Rows and roughly how far along a hidden order each lies, from 0 to 10:
-1; -3; -3; -6; 4; 26; 14; -11; -4; 3; 6; 4; -13; 1; -3; -4; -1; -5; -9; 2; 26; 3; 4; 18; -4; -4; 1; -3; 7; 4; 2; -14; 15; -3; 8; -3; 8; 6; 0; -6; -5
3
1; -8; -3; 2; 2; 14; 7; -2; 1; -1; -2; 2; -7; 5; -3; -8; -3; 2; -1; 4; 13; 4; -2; 3; -3; 2; 0; 4; 3; 2; 7; -4; 5; 4; 9; -1; 5; -12; -3; 0; 1
6
-3; -23; 5; 0; 1; 17; 6; -14; 1; -3; 3; 6; -7; 10; -6; -7; -12; -2; 6; -1; 11; 1; 1; 11; 2; 1; 0; 4; 6; 6; 10; -9; 7; -6; 9; 2; 6; -7; -2; -8; -2
5
1; -4; -3; 3; -6; 11; 1; 1; 7; -2; 2; 3; 0; 6; -2; -10; -8; 4; 2; 3; 0; 2; -7; -6; -3; 4; -1; 8; 3; 0; 13; 2; 4; 16; 7; 3; -7; -12; -4; -1; 3
8
5; -3; -7; 0; 5; 34; 17; -7; -1; 1; -2; 5; -16; 5; -4; -10; -3; 4; -7; 10; 29; 9; 3; 3; -7; 1; 0; 5; 9; 5; 5; -9; 14; 3; 14; -2; 8; -9; -6; -2; -1
6
-1; -13; -2; 2; 0; 19; 7; -6; 1; -3; -2; 3; -7; 8; -4; -8; -7; 3; 1; 3; 13; 5; -1; 5; -2; 1; 1; 5; 5; 3; 7; -4; 7; 1; 8; -1; 3; -14; -3; -2; 1
6
5; -5; -18; 7; -5; 23; 7; 10; 2; -2; -11; -6; -7; 6; -4; -14; 0; -3; -15; 2; 12; 12; 4; -9; -8; 0; -1; 2; 3; -9; 14; -4; 5; 7; 16; -10; 4; -34; 2; 7; 5
8
24; 27; -2; 7; -28; 11; 0; 32; 7; 15; 13; 7; 4; 11; -2; -21; -15; -10; -6; -5; -16; 15; -25; -16; -5; -10; -3; 9; 12; 2; 43; 0; 20; 54; 35; 20; -8; -30; -13; -13; -5
10
10; 9; -8; 4; -9; 21; 5; 9; 7; 3; -2; 5; -1; 6; -2; -13; -6; 1; -6; 5; 9; 7; -13; -12; -8; 2; -2; 9; 9; 0; 19; -1; 10; 27; 15; 8; -8; -15; -8; 0; 2
9
1; -5; -5; 2; 1; 9; 3; -1; -2; -1; -4; -2; -4; 1; -2; -3; 0; -3; -6; 0; 8; 4; 5; 2; -2; 0; 0; -1; 0; -2; 2; -1; 4; -3; 5; -5; 5; -9; 3; 1; 0
5
-10; 1; -4; -5; -2; 2; 0; -4; -7; 4; 15; -8; 7; -4; 0; -6; -2; -20; -18; -18; 1; -7; 0; 7; 1; -14; 2; -14; -4; -15; 4; -10; 10; -6; -1; 0; -8; 4; 18; -2; -4
1
2; -2; -10; 7; -5; 6; -2; 8; 3; -3; -10; -5; 2; 4; -2; -9; -1; 1; -7; 0; -3; 5; -1; -8; -4; 1; -1; 2; 0; -7; 10; 3; -1; 7; 6; -5; -2; -20; 2; 6; 5
7
0; -1; 2; -1; 0; 0; -2; -1; 2; 0; -1; 3; 1; 3; 0; 1; -3; 3; 4; 0; -2; -1; -2; -1; 0; 2; 0; 2; 1; 2; -5; 2; -1; 6; -1; 2; -4; 1; -3; 0; 0
6
-24; -30; 21; -10; -5; -2; -3; -37; -4; 0; 58; 9; 13; 7; -7; -11; -31; -32; 9; -25; 1; -19; -22; 37; 15; -19; 7; -1; 2; -4; 16; -12; 21; 3; -11; 32; -25; 2; 8; -19; -12
0
2; 15; -10; 7; -8; -29; -14; 25; 1; 0; -14; -14; 14; -7; 5; 4; 11; 0; -6; -5; -29; 0; 0; -19; -2; -3; -1; -6; -11; -17; -8; 14; -14; 3; -11; -5; -8; -8; 4; 14; 6
6
-11; 16; 0; -10; -4; -10; 2; -7; -14; 10; 61; -5; 13; -11; -1; -5; -9; -39; -23; -16; 20; -8; -24; 27; 2; -33; 8; -13; -5; -23; 3; -11; 26; 1; -13; 27; -21; -15; 7; -3; -14
0
-2; -4; 1; -4; 2; 10; 6; -8; -3; 2; 4; 1; -4; 1; -1; -2; -3; -4; -1; -2; 10; 0; 4; 9; 1; -3; 0; -3; 3; 2; 2; -8; 8; -4; 4; -1; 4; 6; 1; -5; -4
4
11; 31; -19; -7; 9; 30; 23; 4; -11; 9; -1; -4; -18; -10; 3; 0; 18; -2; -32; 15; 45; 11; 10; -1; -15; -7; 0; -12; 4; -3; -10; -17; 18; -11; 11; -11; 16; 9; 0; 3; -4
3
-8; 22; -5; -13; 2; 3; 14; -11; -16; 12; 55; 0; 2; -11; -1; -6; -3; -35; -29; -10; 40; -4; -19; 25; -3; -31; 7; -13; 0; -15; 0; -19; 32; 1; -13; 20; -14; -4; 4; -4; -14
0
-4; -15; 0; 7; -7; -2; -8; 2; 6; -5; -4; -2; 7; 7; -2; -8; -10; 2; 6; -5; -16; -1; -4; -6; 2; 1; -1; 5; -2; -4; 11; 7; -2; 12; 2; 2; -8; -17; 2; 2; 4
7
-1; -14; 4; -4; 5; 29; 13; -16; -3; 0; 8; 8; -14; 8; -5; -5; -9; -3; 0; 2; 26; 3; 3; 14; 0; 1; 0; 3; 9; 8; 7; -14; 16; -4; 10; 2; 9; 0; -4; -10; -5
4
15; 18; -3; 9; -25; 13; -3; 23; 9; 8; 8; 3; 7; 12; -4; -22; -19; -10; -3; -7; -16; 10; -21; -14; -3; -5; -3; 10; 11; 0; 38; 2; 14; 43; 28; 14; -10; -31; -6; -9; 0
10
0; -5; -6; 3; -1; 11; 4; 1; 0; -1; -3; -2; -4; 4; -3; -6; -1; 0; -6; 1; 8; 5; 3; 0; -3; -1; 0; 0; 1; -2; 5; -2; 3; 0; 7; -5; 4; -15; 1; 4; 2
6
-11; 14; -9; -6; -5; -2; 6; -4; -16; 9; 42; -12; 9; -10; -2; -9; -6; -40; -32; -19; 22; -2; -18; 22; -2; -34; 7; -18; -6; -27; 3; -14; 25; -1; -8; 15; -14; -23; 9; 1; -11
0
1; 7; -9; -4; 1; 11; 6; 1; -7; 4; 0; -7; -4; -4; 0; -1; 5; -6; -17; -5; 12; 3; 7; 1; -4; -7; 0; -9; -1; -6; -2; -13; 7; -9; 3; -8; 8; 3; 10; 1; -3
3
14; 5; 0; 7; -21; 14; -2; 15; 11; 6; 12; 8; 7; 12; -4; -18; -20; -7; 3; -5; -13; 6; -21; -12; -2; -1; -3; 12; 11; 3; 37; 1; 12; 41; 24; 18; -15; -23; -7; -10; -1
10
23; 30; -7; 5; -20; 19; 5; 25; 7; 14; 9; 7; 1; 7; -1; -18; -9; -6; -9; 3; 0; 12; -22; -17; -9; -4; -2; 9; 12; 2; 30; -2; 18; 44; 29; 16; -9; -23; -13; -7; -3
10
-5; -1; -3; -5; 1; 15; 7; -8; -6; 4; 11; -4; 1; -3; -1; -4; -1; -13; -13; -11; 10; -2; 3; 6; 0; -9; -1; -10; 0; -5; 2; -12; 11; -7; -2; -2; 0; 9; 11; -2; -4
2
1; 0; -4; 1; 1; 8; 4; 1; -1; 1; -4; -2; -4; 0; -1; -2; 2; -1; -7; -2; 6; 4; 3; 0; -2; -1; 0; -2; 1; -3; 1; -3; 1; -2; 4; -4; 5; -7; 1; 1; 1
5
-10; 0; 1; -5; -3; -7; -6; -4; -4; 2; 10; -8; 10; -5; 1; -3; -2; -16; -8; -16; -9; -8; -1; 4; 3; -10; 1; -13; -7; -12; 1; -5; 5; -4; -10; 3; -12; 11; 16; -2; -3
2
2; -1; -10; 5; -3; 6; 3; 7; -2; -1; -6; -5; -4; 1; -1; -3; 2; -3; -9; -1; 3; 6; 5; -2; -4; 0; 0; -4; -1; -7; 4; -1; 2; -3; 7; -8; 6; -15; 5; 5; 2
5
5; 12; -10; 0; 2; 5; 6; 9; -2; 2; -6; -6; -4; -5; 2; 1; 9; -2; -14; 1; 8; 6; 6; -4; -6; -5; 0; -5; -2; -6; -4; -3; 2; -4; 3; -8; 7; -2; 4; 7; 1
5
-9; 3; -3; -7; -1; 6; 3; -11; -7; 3; 17; -6; 4; -5; 0; -4; -1; -20; -15; -15; 9; -6; 1; 7; 1; -13; 2; -13; -2; -11; 2; -11; 11; -4; -6; 4; -6; 7; 14; -2; -5
1
0; -11; 2; -3; 5; 24; 11; -16; -2; 1; 7; 9; -11; 7; -4; -5; -5; 1; -1; 6; 23; 4; 2; 11; -1; 2; 0; 4; 7; 9; 5; -11; 11; -2; 9; 1; 6; 1; -6; -8; -5
5
-8; 1; -5; -6; 1; 12; 6; -7; -7; 4; 12; -7; 0; -4; -1; -5; -1; -16; -17; -14; 12; -3; 2; 8; -1; -13; 2; -13; -1; -10; 2; -13; 14; -6; -1; 0; -3; 3; 15; -2; -4
2
1; 0; -4; -2; 4; 15; 10; -4; -4; 1; 0; 0; -9; 1; -2; -4; 0; -3; -6; 2; 17; 5; 5; 3; -3; -2; -1; -2; 4; 1; 4; -8; 8; -2; 7; -4; 8; -3; 0; -2; -3
4
-16; 1; 8; -7; -9; -22; -4; -14; -16; 8; 63; 1; 21; -7; -5; -7; -22; -49; -12; -24; 10; -13; -34; 38; 9; -42; 10; -8; -7; -24; 8; -9; 27; 3; -19; 38; -28; -30; 4; -8; -16
0
1; -2; -5; 5; -6; -11; -8; 8; 2; -3; -9; -7; 7; 0; 1; -1; 1; 0; -1; -5; -18; 1; 1; -7; 0; -2; 0; -4; -5; -8; 1; 7; -7; 5; 0; -4; -3; -13; 6; 6; 4
6
-4; 2; -7; -2; -1; 4; 1; 0; -5; 3; -1; -8; 2; -5; 0; 0; 1; -9; -13; -11; 0; -1; 5; 1; -1; -9; 0; -11; -2; -10; 2; -7; 6; -8; -2; -6; 1; 2; 14; 2; -1
3
-9; 11; -6; -7; 0; 1; 3; -2; -7; 6; 18; -9; 6; -9; 2; -3; 4; -17; -21; -14; 6; -5; 0; 5; -1; -16; 2; -15; -9; -16; -3; -10; 13; -4; -8; 3; -10; 7; 15; 0; -5
1
28; 36; 0; 7; -32; 6; 1; 34; 6; 20; 20; 8; 6; 12; -2; -21; -18; -15; -6; -4; -17; 17; -31; -15; -5; -12; -3; 10; 13; 4; 43; -1; 20; 56; 39; 26; -6; -32; -18; -16; -7
10
10; 2; -6; 6; -15; 17; 1; 12; 8; 3; 1; 4; 3; 10; -4; -18; -14; -5; -4; -2; -5; 7; -14; -13; -5; 1; -2; 9; 10; -1; 30; 1; 11; 31; 20; 8; -9; -25; -4; -3; 3
9
